Each row is followed by its class.
[   4  -15  142 -416  424  289 -179   51  -66   18  -10  128 -192   -9
 -504  162 -356  253   63   -1  140  289  107  -68 -414  -84   21 -118
  237 -478 -173  203   64 -149 -141 -149 -359 -545   22  157  363 -381
 -439] => bip
[-177  -77  287  153 -128 -151    8  -48  191 -236  -10   36 -125 -154
 -102  208  345   -2 -263  -15  -46   11 -342  182  215   86   -2  -10
 -115  139   96   92   82   50  123   80   25   19 -223  293  -35  186
  242] => dise
[ 524   62  485  -57 -310   83 -287  -51   36   93 -214   17 -286 -278
  367 -427  -47  209    9 -126 -283 -231  -62  -85 -444 -536   47 -172
   -2 -268 -267  -47  -83  186 -376  -41  262 -161  109  -20 -108 -261
 -165] => tarof
[  70   21  255 -208   89  233 -189  284  102   76 -518 -121 -171  298
  230  -60 -319   89  190  133  312  221  263 -244 -347  -39   75 -183
  270   32  379 -206  -81 -157   37  -85 -185   40   35 -369  -28 -410
 -311] => Lasuk
[ -11   20  217 -390  292  174   52  154  -28  -53 -140  132 -388  -12
 -251  175 -255  115   22   34  147  227  -49  -48 -330 -108    1 -260
  166 -392  -94  130  -81   -5  -40  -81 -307 -413  -64   28  288 -240
 -294] => Zugen
[ -31  -43  224  359 -358 -353  351  -78  305 -218 -111  202 -215 -331
  246  178  197  -98 -446  -66 -109  -24 -805  215  286  378 -163  186
 -271  173   98    0 -270  -52   25  111 -217  101 -221  271   13  531
  349] => Lasuk
[ -95  -23  234 -183  317  256 -471  183  185 -139 -484 -253   23  150
 -381  269 -120  245 -222   86  162  286  271  130  -12  146  205  145
  135  -47  302  -97  620 -149   59   -6 -479 -110 -144  168  -87 -436
  -55] => vud
[ 161   44   21   78 -296 -257  180  144  277  170 -276  333 -165 -368
  572 -161 -341   10   49 -210  -43   16 -564 -125 -317  205 -129  -22
  -20  -58 -114  -74 -667   74 -384  149 -208   58   29  -73  210  277
   10] => tarof
[ 305   19   -7  234 -233 -236  137  142  286   -9 -409   71    8 -135
  674 -112 -205   52  158 -143   30   77 -226 -152 -222  169 -123  -20
  -53  278  140 -129 -437   11 -301  195  -92  195  -56 -282  141  139
 -242] => tarof
[  30   53  118   52 -271    5  310  208   76  -18 -268  -20 -193  252
  628 -158   88 -265  315  108  244   82 -156 -126  -73  -92  -86 -318
    4  291  434 -197 -618  -31  271    9  156  256   -6 -514 -108  119
  -34] => mefep
[ -63  -58  274   23  -78   43  -23   57   94 -199 -481 -171 -168  179
  -76  185  192 -159 -203  186  170   51 -103   90   77  -22   56 -199
 -139  100  476  -75  217  -43  312  -99 -110  175 -198  -31 -266  -55
  154] => tarof
[-337  -45   48   71  186 -112  375  -24  176 -370   61   87 -113  -83
 -410  538  196   -3 -330  -10  230  340 -371  274  357  436 -132   15
 -117   43  152  140   94 -133  311   95 -434 -231 -357  295  218  216
  151] => mif
[ 276   36  283  372 -259 -229  198 -278   55 -373   74  -73 -164 -407
   33  105  615  -13 -461  -84 -251 -119 -364  341  282  -74 -161   80
 -455  204   -1   76  234   68   88  192  167  -59 -217  293   11  201
  149] => tarof
[ 392  -13   75  115  116 -177  183   35  231 -177  -57   -2  -51 -218
  372  -32   42  235  -80 -173  -74  128 -149  -58 -137   40  -70  148
  -42  118  -47   34 -105  -64 -384  225  -31 -184  -67  -56  323  -31
 -620] => mefep
[-158   23   92  427 -564 -377  544 -157  253 -317  139  200 -203 -168
  353  202  550 -272 -248   -3  -65 -117 -720  190  421  204 -224 -100
 -314  455  123   30 -483   73  359  161  172  208 -241  215  -59  689
  434] => dise
[ 240   38  252   86 -285  -61  236   54  102 -193  -78  -46 -201   77
  511 -162  278  -61  102  -27   12   17   29  -79  -79 -224  -70 -293
  -90  288  244  -39 -397   82   74   70  309  130 -120 -340  -34   31
 -194] => Zugen
[ 333  113  -18  459 -298 -394  474  -82  249 -118  111  208  -63 -475
  616 -111  123  143  138 -308 -222  -60 -525   28   15  139 -230   97
 -138  199 -240  107 -598  136 -454  310  134 -130  -51   60  331  374
 -287] => mif
[-253 -110  345   28  -32   40  -42  199  245 -296 -459  -49 -102  227
  -48  337   28 -124  -49  184  282  326   -4   65  110  239   51 -105
   37  163  499  -22   25  -21  341  -60 -329  159 -329   -4 -165  128
  190] => Zugen
[ 423   18   28   -1  153   61 -301  286  380   33 -470  -20   62 -106
  383    7 -304  401   65 -137   58  277  103 -220 -359  253  -15  252
  188   12   61  -66  -17 -174 -515  180 -434 -133   15  -98  234 -297
 -639] => rubaz
[ 131   22  304 -212   16  187 -233  219   66  203 -313   -1 -325   36
   52 -108 -291  212   79    8  136  148   11 -218 -374 -183   92 -229
  156 -208   17  -35 -115  -73 -203  -55 -159 -139   42  -82   50 -389
 -219] => dise
[ -84  -77   86 -532  478  196 -427  257    7  348 -228  196 -195 -105
 -371   76 -785  274 -143  -60  239  398  -87 -196 -551  122  128 -145
  335 -558 -184    5  -54 -141 -332  -91 -766 -365  131  161  365 -481
 -293] => mefep
[ 101  -68  589 -188   69  329 -479  -32  103 -205 -427 -272 -177  113
 -388  143   56  232 -340  143   27   21  264   66 -129 -234  201  -42
   99 -143  229  -40  730 -130  108 -152 -231 -152 -115  112 -327 -514
   -2] => Lasuk
[ 557   74   82  162 -108 -145 -331  -43  175  149 -198  134  -18 -599
  386 -266 -277  479  -17 -384 -360  -11 -181  -43 -385   11 -150  242
 -156  -33 -475   -9  -21   66 -783  269 -318 -135   98  189  328  -67
 -304] => robi
[-221   37  425  -48 -249  106   77  -14  -43 -179 -243  -70 -323   37
 -251  163  257 -120 -199  107   47  -38 -248  154  159 -132   54 -200
 -143  -59  243  -16   39   75  447 -102   49  -56 -175  157 -153   47
  407] => vud
[ 106   11  410 -492  147  387 -586  242   28  205 -494 -126 -245  190
 -131 -138 -370  209  183   77  166  172  324 -182 -604 -376  176 -315
  247 -335  149 -100   84  -61 -132 -146 -242 -132  119 -189  -97 -729
 -309] => bip
[ 117   18  235 -321  147  142   34  -70 -144  -23  240  132 -385 -139
 -382   87  -21  189  -77  -89  -29    5  -85  -53 -249 -276  -21 -274
   63 -417 -306  211  -62  -20  -47  -91  -33 -503   13  187  246 -203
 -304] => rubaz
[-349  -48  267 -142 -136  122  -86  232  161   -6 -462  -78 -244  129
 -142  194    7  -62 -205  154  204  143 -239   -8   94  159   93 -202
   22  -16  344  -54   99  -41  344  -29 -286  162 -121   69 -213  -89
  366] => dise
[ 299   87  450  102 -522  -79  131 -191  -61   39   88  131 -376 -137
  546 -360  256  -58  109 -103 -204 -245 -420 -107 -207 -507 -121 -397
 -136 -166 -128  -93 -592  252  -74  -97  534   10   73 -101  -95  185
   58] => mif
[-148   34  375  132 -266 -170  291  -19  184 -333 -103   65 -266  -28
   75  271  380 -184 -297   59   77   -4 -556  199  300  173  -98  -76
 -199  109  284  -20 -113  -15  417    8  -10  137 -278   88 -177  417
  381] => rubaz
[-227 -119  347 -111 -104   80 -157  135  149 -153 -418   94 -143   96
 -164  266  -65  -98 -251  115  150  213 -113  -16  -36  108   52 -201
  -21  -26  274  -53  -11   -2  294  -94 -407  116 -236   81 -163   15
  299] => Zugen
[ 167    1  188  -91  -30   62 -163  248  240   51 -447    5  -85   95
  352 -155 -334  104  171  -28  138  280   84 -249 -424  -53  -21 -149
   39  122  226  -99 -243  -44 -186  -30 -263   73  -65 -302   25 -208
 -235] => robi
[ 206   86  -52  291  -57 -213  412  150  375 -247 -233  111   83  -54
  636   10  178   35  143 -130   52  149 -300   35  -30  229 -152  175
  -34  306  228  -48 -443 -129 -161  251  -20   39 -137 -253  196  243
 -353] => bip
[-184   -7  167 -246  -88  185   61  233  101   71 -362   58 -314  290
  131   38 -402 -119  254  166  354  188    5 -199 -352    8  -17 -443
  239    9  369 -143 -475  -72  222 -144 -317   53  -36 -358  -50 -108
  -69] => Lasuk
[ -22  -28  182  221 -199 -169  112   64  290 -199 -367  102   41  -82
  139  202  100  -27 -229  -66    0   98 -402  -47  163  352  -47  170
 -118  116  234   -7  -88  -73  140   98 -304  198 -215  100  -70  378
  177] => rubaz
[   4  -76  470  141 -314  -84 -248  -33  177  -30 -268  -48 -116 -145
   93  -24   79   -1 -258    2 -115  -24 -260   81   -3   17   24   -6
 -116   94  209 -114   34   21   74   51  -89  249  -63  115 -257   17
  259] => mefep
[ -76   46   32    7  -68 -154  470   -9    8 -182  177  231 -201 -106
  130   90  216 -148  175  -83   20   73 -455  120  -42   42 -212 -223
  -97   -5  -34   79 -571   57  111   65   94 -183  -67  -12  317  338
  -71] => bip
[  66   30  352 -271  -10  154 -166  273  143  -14 -295  -49 -275  230
  188  -23 -199  102  156   33  276  230  136 -202 -298 -111   42 -323
  193  -23  255 -101 -222  -70   93  -79 -100   -4  -60 -289  -32 -286
 -215] => rubaz
[ 299   49   11   18  205 -127   16   -6   82   -2 -101  132  -67 -342
   67  -10 -210  357   78 -243 -105  127 -151  -20 -275  102 -137  170
  -64  -98 -248  167   12  -45 -547  151 -224 -278  -16  101  452    5
 -384] => robi
[  57   70  106   64 -278  -52  279  147  157  -84 -309   52 -250  121
  517  -82  -42 -212  239   72  200   11 -188  -80 -149 -103 -105 -389
  -59  231  295 -112 -539   15  156    7   45  143  -82 -378  -41  101
  -45] => tarof
[  43  -67  110  284  -59 -167  167   22  189 -307 -228 -100   12  -59
   83  283  255   36 -362   -2   69  125 -258  160  282  317  -57  157
 -220  343  313  -13  152 -209   89  218 -230  210 -209  136    7  231
  -39] => mefep
[  17  -15  170  303  -90 -308  443 -321  105 -528  411  187  -89 -388
  -91  300  626   20 -417 -153 -259  -64 -677  474  346  142 -181  100
 -290   33 -167  264   -8   21   33  140  155 -234 -244  469  182  550
  128] => bip
[-201  -90  235 -177  115  330 -333  371   64  -11 -736 -313  -66  448
 -257  248 -170  -20 -115  266  410  312  319 -128   23   69  248 -124
   88   39  619 -136  475 -191  384 -125 -448  189 -109 -148 -238 -453
  119] => Dede
[-328  -41  153   65   31 -176  290   71  281 -294 -240  255  -87 -242
 -262  406  -69  -18 -355  -79   94  250 -640   85  169  478  -66   34
 -123 -146   62  160  -65    4  100   71 -582 -143 -304  343  211  366
  283] => mif
[ 158  129   15   26 -103 -128  458   33  153 -158  -66  116 -156 -108
  376  -62  133  -15   69 -148 -106  -54 -431   29  -88  -35 -116 -109
  -76   66  -21    5 -502   54  -86  134   69 -130  -34 -131  248  125
 -212] => vud
[ 296   97 -113  153   -2 -242  476  -68   94 -113  192  157 -197 -330
  309  -24  164   80   45 -188 -142  -94 -403  183  -53  -19 -191   -7
  -73   21 -256   96 -373    6 -313  168  113 -253  -40   64  333  190
 -356] => tarof
[ 418  -19  358  -43 -203  -51 -431  -54    0  349  -49  157 -178 -463
  274 -423 -267  314   17 -259 -342 -120 -197 -128 -516 -271    4   34
   38 -333 -384  -57 -228  168 -593   78   91 -160  201  102  136 -153
 -136] => mefep
[  96  -45 -161 -144  695   48   -1  168  194 -140   -9   46  -27 -233
 -329  407 -361  431 -169  -94  155  451   62   77 -190  322    8  152
  115 -206 -151  244  247 -260 -458  173 -746 -486  -84  234  645 -382
 -674] => Dede
[-330   32  493 -126 -132  199  -58  132   23 -210 -314 -141 -278  254
  -83  150  315 -188  -88  244  289  112  -67  133  140 -114   45 -352
   -3   97  425 -139  153   14  615 -189   53   84 -143   -8 -310 -104
  384] => robi
[  65  -32  161  -82  103  -65   13  104  219  -13  -91  199 -276 -171
   48  113 -296  246   -2  -83   89  239 -234  -73 -273  128  -57  -47
   88 -161 -148   81 -217    2 -273   83 -271 -284 -108  111  317   -3
 -265] => dise
[-149  -47  370  -62  111   92 -142  131   61 -181 -258 -168 -146   -2
 -263  197   64   67 -174   79   67  102    6  169   81  -10  132  -73
  -27   10  260   38  376  -18  194   -2 -199   45 -181   79  -96 -201
   79] => Dede
[ 198  -22  204 -146   25  157 -473  515  289  337 -743  -47  -52   64
  447 -227 -674  257  120  -17  266  412  197 -422 -541  133  148   -5
  189   28  226 -269 -194 -114 -384   60 -535  175   15 -313  -33 -466
 -344] => dise
[  66  -46  387  101 -161   32 -248   -2   59   34 -246   11 -177 -211
 -117   25   75  147 -236  -21 -108   31 -218   75   26   21   47  101
  -78 -113  -17   16  228   46  -62   45  -95  -27  -99  272 -119  -28
  228] => dise
[  36   50  217   69 -219  -74  359   14   80 -180 -109   18 -274  109
  400  -73  184 -180  253   41  133  -42 -168  -55  -21 -153  -93 -287
  -17  230  213  -41 -436   63  208  -15  218  -56  -82 -276   74  138
  -68] => Lasuk
[ 287   67   31   41  -88    7 -124  208  203   65 -314   11  -77 -181
  414  -95 -231  178   22 -101   10   70  -11 -147 -293   11    3  -36
    5  129   44 -112 -150   -7 -291  191 -283   17   48 -167  151 -203
 -319] => Dede
[  84   -1  491 -267 -303  117 -357   99  -19  255 -362  -12 -317  129
  344 -383 -309   -6  248   32   63  -57   42 -261 -474 -405   85 -424
  186 -133  152 -202 -384  157  -38 -207  112  109  104 -315 -182 -271
   41] => Lasuk
[-116    9  -11  426   83 -280  662  -90  459 -754  112   61  149  -50
   85  491  492  -76 -355  -17  149  341 -346  255  461  475 -222  218
 -249  547  267  132   32 -157  338  145 -263  -61 -519  154  230  542
   12] => robi
[ 173   63  355 -160  -99  135 -195  120  110   54 -259   -9 -229   65
  297 -222 -165  115  121   15   92   95   43 -139 -382 -270   -2 -262
   63  -24   66 -100 -161   22  -87 -112    5  -54   22 -205  -55 -302
 -151] => robi
[ 155   19  -52   86   68  -84  333  204  232 -147 -144  141  -59  -77
  231  237 -162   93  -13 -106  125  321 -333 -132  -88  333 -146   85
   82    6   36   49 -325 -130 -147  161 -358 -193 -146  -58  342  199
 -372] => rubaz
[-296  -46  378  -23 -273 -138  -20  152  190  -88 -318  153 -255   21
  150  156  -80 -108 -264   33  127  131 -414   76   63  244    3 -186
  -21   39  294 -108 -242   14  239  -36 -246  307 -216   71 -183  325
  450] => Zugen
[-130  -89  460 -309 -101  419 -747  397   -5  374 -899 -236 -180  259
 -141  -90 -390  114 -110  208  228  170  141 -298 -226  -63  282 -137
  158 -254  356 -219  368 -126   89 -189 -395  233  106  -35 -409 -608
  185] => dise
[ -31  -49  300  115    0  -73   31  -27  209 -340 -210  -75  -81 -134
  -82  215  187   70 -315    3    8  113 -177  159  191  201  -19  127
  -86  141  193   23  250  -54  137   76 -275  -35 -228  198    1   95
   40] => Lasuk
[-255  -35  344  138 -468 -183  331 -136  -28 -189   94  124 -398  -69
   55  120  344 -334 -168   72  -93 -124 -653  212  223  -27 -149 -310
 -148   48  101  -40 -371  209  459  -88  203   65 -114  182 -111  465
  582] => Lasuk
[-148 -110  172  175  108 -192  318 -223  166 -418  101  125 -159 -249
 -394  520  193   97 -404  -25  -27  105 -471  340  276  378 -138  166
 -113  -48  -35  190  187  -91  104   98 -339 -242 -284  459  222  366
  105] => Lasuk
[-124  -46 -211  109  -75 -288  800 -226 -100 -209  679  332 -313 -173
 -105  240  401 -102   26 -165  -37 -119 -633  204  283  -35 -210 -224
 -133    0 -440  381 -549   14    6   89  262 -425  -91  323  455  518
  -48] => dise
[ -53  -58  250   98 -160 -118   50 -142   89 -139  192   69 -249 -271
 -153  165  377   13 -446  -23 -128  -24 -435  228  182   -5  -36  -14
 -170   -1  -80   76   74   53   55   44   44 -147 -178  383  -40  126
  211] => dise
[  96  -80  467 -479  180  437 -653  197  -27  157 -427 -239 -236  339
  -93 -153 -217  219  294  123  198  191  561 -164 -590 -445  170 -361
  260 -254  335 -145  178  -53  -65 -171    3  -82   61 -318 -163 -712
 -460] => bip
[-116  -81  372    5 -214  -64 -146   50  133   27 -199  145 -265 -154
  -11   91   54   60 -337    3    6   81 -474   56   21  204   -7   -1
  -75 -164   78  -82  -47    7   51  -29 -129  100  -91  268 -102  189
  352] => dise
[ 149  -17   78   48  199  -53  192  108  174 -141  -73  117  -42 -147
   61  129 -267  194  -49 -124   49  269 -147  -73 -168  117  -37   84
   65  -61  -77  149 -124  -88 -224  107 -368 -249 -123   -1  411  -70
 -436] => Dede
[ 261  -77  379   11  126   55 -545   72  187 -112 -574 -166   59 -193
 -161  116 -132  321 -433  -59  -80  102    9   70 -127   69  165  228
  -27 -182   72   11  688 -112 -414   26 -400   -2  -88  292  -71 -325
  -91] => tarof
[ 115  -25   14  -34   33   14  -36  302  321   38 -296   62 -136  -43
  362   40 -221   94   85   13  200  290  -75 -175 -250  116  -20  -29
   72  170   78  -69 -294  -81 -231  129 -305 -109  -76 -131  147 -174
 -338] => dise
[  76  -50  -26 -286  462  372 -228  528  146  140 -726 -223   48  442
   47   91 -586  233  276  167  514  503  605 -329 -375  124  226   35
  371  -29  451 -122  171 -262  -83  -53 -544  -17  -36 -429   71 -640
 -619] => Dede
[  54   32  174  500 -463 -442  658 -487   51 -457  477  192 -182 -420
  144  110  777 -156 -366 -132 -332 -316 -774  368  429   55 -318  -11
 -602  296 -161  210 -187  126  186  119  402  -47 -227  364   82  798
  361] => robi
[ 144   25  352 -356  217  412 -547  303   65   61 -578 -320 -121  275
   59 -146 -292  139  282  147  261  204  602 -175 -458 -283  166 -207
  279   37  348 -212  278  -51  -13  -67 -255  -34   46 -403 -126 -767
 -379] => Lasuk
[ -44   -4   85 -202   36  212   42  282  159   -8 -261   -6 -283  260
  143  116 -122   36  147  145  324  258   12 -154 -179  -73   17 -295
  233   16  179  -48 -249 -128  104  -63 -159 -189  -49 -165   37 -270
 -262] => dise
[ 254   -5  302 -366  297  323 -579  433  185  126 -674 -117  -95  176
   48  -64 -473  321  134  -19  272  357  388 -342 -499  -97  196  -48
  280 -195  231  -95  161 -192 -285  -61 -501 -141  -27 -254   20 -608
 -495] => rubaz
[-117   28  366  133 -217  140 -150  396  434 -263 -792 -236  -67  282
  439  160  172 -168   53  274  317  249  129   26  146  233   80   -8
   63  445  770 -272   39  -74  390   29 -257  464 -221 -273 -441  -71
  178] => Zugen
[-277  -83  450  -43 -340  115  -89  148   80  -69 -412  -76 -310  256
  -51  137  180 -172 -164  230  204   27 -174  -31   98  -71   99 -342
  -65   61  402 -151  -36   -5  455 -150  -28  252 -163   41 -403   13
  383] => dise
[  37   37  361  -35  -55  175 -291    8  112  -37 -292 -140 -160 -104
 -188   99  154  148 -388   39  -10  -18  -91  165  -34  -12  122   62
  -91  -97  203 -127  304  -78   13   15 -166   -1  -52  204 -165 -257
  132] => vud
[-130   17 -198 -111  319  -50  125  325  340  -33 -305  218  -15 -101
  110  240 -524  121   72 -124  219  440 -292  -59 -285  501  -72   46
  158   -6   83  -52 -452 -108 -224  159 -756 -146  -87  -21  481   21
 -352] => vud
[ 408   59  336  157 -523  -71 -256  -59   20  233  -63   30 -227 -281
  637 -447  -37   92  137 -176 -294 -203 -175 -101 -338 -406  -85 -212
  -38   86 -182 -182 -467  151 -310  127  228  107  212  -93  -52 -101
 -129] => mefep
[-275  -38  345  115 -338  -41   91  173  241 -158 -600    1  -97  269
  247  129   27 -238  -97  145  286  182 -314  -61  115  253  -27 -173
 -149  286  570 -157 -164  -98  422 -109 -266  424 -227 -113 -290  308
  435] => robi
[ 379  -14  227  147 -355 -282 -126  -15  213  154 -124  229 -105 -489
  593 -308  -73  185  145 -296 -342 -162 -326 -104 -318  -52  -83  120
  -46  -55 -307    1 -500  252 -642  183  128   24   76   54  191  165
 -166] => Zugen
[ 211   45  393  238 -193  -20  210  -98  201 -473  -84 -131 -110  -52
    5  169  723  -10 -372   -5 -112  -83 -197  163  329  -84  -28   91
 -248  163  239   72  263  -89  256   68  139  -30 -269  114 -174  106
   38] => rubaz
[ 183   58 -107  190  -82 -217  422  -86  159 -135  309  294 -153 -372
  328   24  137   85    3 -210 -209  -46 -518   36  -53   20 -186  -34
  -34   50 -410  158 -463   75 -288  197   44 -305  -19  179  377  294
 -280] => dise
[ 292  -63   96  280 -104 -325  -68 -161  318 -251  -52  131  130 -574
  125   96  224  264 -516 -276 -386  -24 -457  246   64  271  -81  385
 -359  129 -194  128  197    3 -429  342 -211  -54 -180  422  127  281
  -20] => bip
[ 340   69  309  132 -197   -7  111  -90    2 -100  139 -120 -263 -131
  342 -229  353  106  187  -65 -169 -232   61   93  -74 -433    0 -204
 -106  102  -20   28 -133  113 -124   80  444  -52   14 -135   -2 -119
 -289] => Dede
[-106  -14  406   76 -280  -49  273 -211  -71 -278   85   41 -313  -36
 -161  117  337 -175 -236   70  -56 -114 -401  258  185 -156  -69 -259
 -152 -126   66   62  -43   90  393 -173  181  -13 -221  209 -187  349
  386] => tarof
[ 330   40  345  266 -174 -151 -265  -11  317  -70 -345 -109   11 -354
  259 -109  223  339 -322 -162 -215  -43 -135  149    7  151  -19  348
 -215  214  126  -73  324  -80 -363  206  -63  216  -92  162 -145  -71
  -26] => robi
